Below are the code and all the weights of a small trained network. Each question names an input and a class and asks about switching units off, where a switched-off unit gives its printed mean instead of its output.

import numpy as np


def w(rows, s, z=0):
    codes = np.array(rows[::2]) - 128.0
    scale = np.full(codes.shape[1], s)
    scale[-1] = z or s
    return codes * scale


def norm(h):
    return h / np.sqrt((h * h).mean(-1, keepdims=True) + 1e-5)


def f(y):
    return y / 2 * (1 + np.tanh(0.7978845608 * (y + 0.044715 * y**3)))


def log_softmax(a):
    a = a - a.max(-1, keepdims=True)
    return a - np.log(np.exp(a).sum(-1, keepdims=True))


def net(x, mask):
    res = np.array(x, float).reshape(1, 7) / 4 @ E
    u = 0
    for l in range(2):
        y = f(norm(res) @ A[l][:, :-1].T + A[l][:, -1])
        res = res + np.where(mask[u : u + 9], y, B[l][:, -1]) @ B[l][:, :-1]
        u += 9
    return log_softmax(norm(res)[-1] @ U[:, :-1].T + U[:, -1])


A, B = {}, {}
E = w([
[68,167,28,83,222,95,145],'x0',
[196,92,107,164,187,135,127],'x1',
[48,108,87,116,98,172,180],'x2',
[186,164,167,149,99,126,230],'x3',
[69,63,116,64,174,3,122],'x4',
[84,207,173,82,180,86,54],'x5',
[21,139,128,177,203,60,156],'x6',
],0.0053)
A[0] = w([
[205,245,157,135,136,108,139,70],'0.n1',
[135,129,132,127,215,101,73,98],'0.n2',
[64,95,65,27,119,3,146,7],'0.n3',
[44,21,72,139,159,97,96,54],'0.n4',
[97,90,193,99,150,114,84,3],'0.n5',
[68,84,114,110,193,84,130,19],'0.n6',
[35,223,145,84,98,216,131,76],'0.n7',
[123,80,69,144,102,253,185,96],'0.n8',
[165,115,52,171,185,152,161,139],'0.n9',
],0.0066,0.0033)
B[0] = w([
[147,44,119,91,95,191,240,173],'0.n1',
[155,119,87,92,181,88,170,194],'0.n2',
[56,171,162,79,165,91,233,255],'0.n3',
[155,50,253,18,69,196,135,219],'0.n4',
[175,149,112,118,136,138,71,125],'0.n5',
[109,64,136,78,81,112,154,182],'0.n6',
[80,167,49,205,150,40,85,188],'0.n7',
[233,138,111,105,186,157,118,232],'0.n8',
[104,226,92,130,121,160,100,191],'0.n9',
],0.0059,0.0034)
A[1] = w([
[126,203,4,144,106,177,202,126],'1.n1',
[186,71,154,116,44,185,129,79],'1.n2',
[106,139,184,232,141,82,222,110],'1.n3',
[177,100,193,100,149,3,48,73],'1.n4',
[72,192,189,234,110,71,187,3],'1.n5',
[228,107,213,104,71,202,164,72],'1.n6',
[194,58,83,98,152,96,148,94],'1.n7',
[68,168,85,205,75,50,97,53],'1.n8',
[126,75,134,117,147,113,11,131],'1.n9',
],0.0067,0.0044)
B[1] = w([
[254,166,119,156,150,128,139,228],'1.n1',
[167,41,147,82,78,229,88,212],'1.n2',
[42,116,151,127,129,95,30,174],'1.n3',
[202,180,50,117,202,159,196,199],'1.n4',
[78,99,131,171,73,148,94,138],'1.n5',
[121,3,188,90,72,187,156,253],'1.n6',
[82,156,84,198,82,155,75,168],'1.n7',
[145,101,149,159,59,206,79,124],'1.n8',
[133,184,130,238,78,161,166,176],'1.n9',
],0.0069,0.004)
U = w([
[234,233,47,132,183,136,150,216],'0',
[17,120,142,8,195,22,194,191],'1',
[2,160,137,209,41,114,76,2],'2',
[208,14,169,84,36,233,161,184],'3',
],0.01,0.0013)

Each question gives the input, the list of numbers given to net, and the class t.
The units are the neurons (one row each of A and B). Each row of codes is followed by its name. A weight is (code - 128) times the scale printed after its matrix; where a second scale follows, it is the last column's (A, B and U).
mask holds one flag per neuron, layer by layer. A switched-off neuron (its flag False) gives its mean, the last column of its row in B, instead of its output. The means were averaged over made-up inputs and are rounded, as every weight is.
A unit's drop is (log p(t) with every unit on - log p(t) with that unit switched off) / (log p(t) with every unit on - log p(t) with every unit switched off).
The circuit of an input: a set's keep is (log p(t) with only the set's units on - log p(t) with every unit switched off) / (log p(t) with every unit on - log p(t) with every unit switched off). Starting from the 12 units with the biggest drops (on a tie, the unit counted first), units are removed one at a time, each time the one whose removal leaves the highest keep (on an exact tie, the one counted first), for as long as the keep stays at least 0.8.
units of the circuit, in order: the units of the circuit, biggest drop first
unit that matters most: the unit with the biggest drop
top k neurons: the k neurons with the biggest drops, biggest first
k most important neurons of layer l: the k neurons of layer l with the biggest drops, biggest first
drop of u: that unit's drop, to one decimal
input [4,-2,4,1,-6,6,8], class 2: units of the circuit, in order	[1.n8 0.n7]
input [-3,-7,4,5,-6,3,-1], class 2: unit that matters most	0.n7
input [1,6,5,-2,-7,0,-4], class 0: units of the circuit, in order	[0.n4 1.n1]
input [4,-3,-8,1,-7,-1,8], class 2: 3 most important neurons of layer 1	[1.n3 1.n5 1.n4]
input [-3,6,4,-5,-1,2,7], class 3: 2 most important neurons of layer 1	[1.n9 1.n3]
input [-1,3,-5,2,5,-7,0], class 0: 4 most important neurons of layer 0	[0.n1 0.n4 0.n6 0.n9]
input [1,-7,6,-7,-8,7,-5], class 2: top 3 neurons	[0.n7 1.n4 1.n8]
input [-2,-4,4,7,-6,1,5], class 2: top 3 neurons	[0.n7 1.n3 1.n5]
input [-4,3,-6,2,4,-8,3], class 2: units of the circuit, in order	[0.n4 1.n3 1.n7]
input [7,-8,1,-4,-8,7,3], class 2: units of the circuit, in order	[0.n7 1.n8]
input [-4,8,-8,1,-7,7,6], class 3: top 3 neurons	[0.n1 0.n7 1.n6]
input [3,-5,2,-7,-4,-3,-2], class 0: top 2 neurons	[0.n7 0.n8]
input [5,-6,-6,-4,2,-3,-6], class 1: 2 most important neurons of layer 0	[0.n3 0.n8]
input [-8,4,0,-7,4,6,-1], class 0: units of the circuit, in order	[1.n4]
input [0,1,5,3,7,-1,-3], class 1: drop of 0.n3	1.5
input [-2,2,-3,-4,1,6,-5], class 0: drop of 0.n4	0.2
input [-6,-1,2,-7,-6,7,1], class 2: drop of 1.n7	0.0
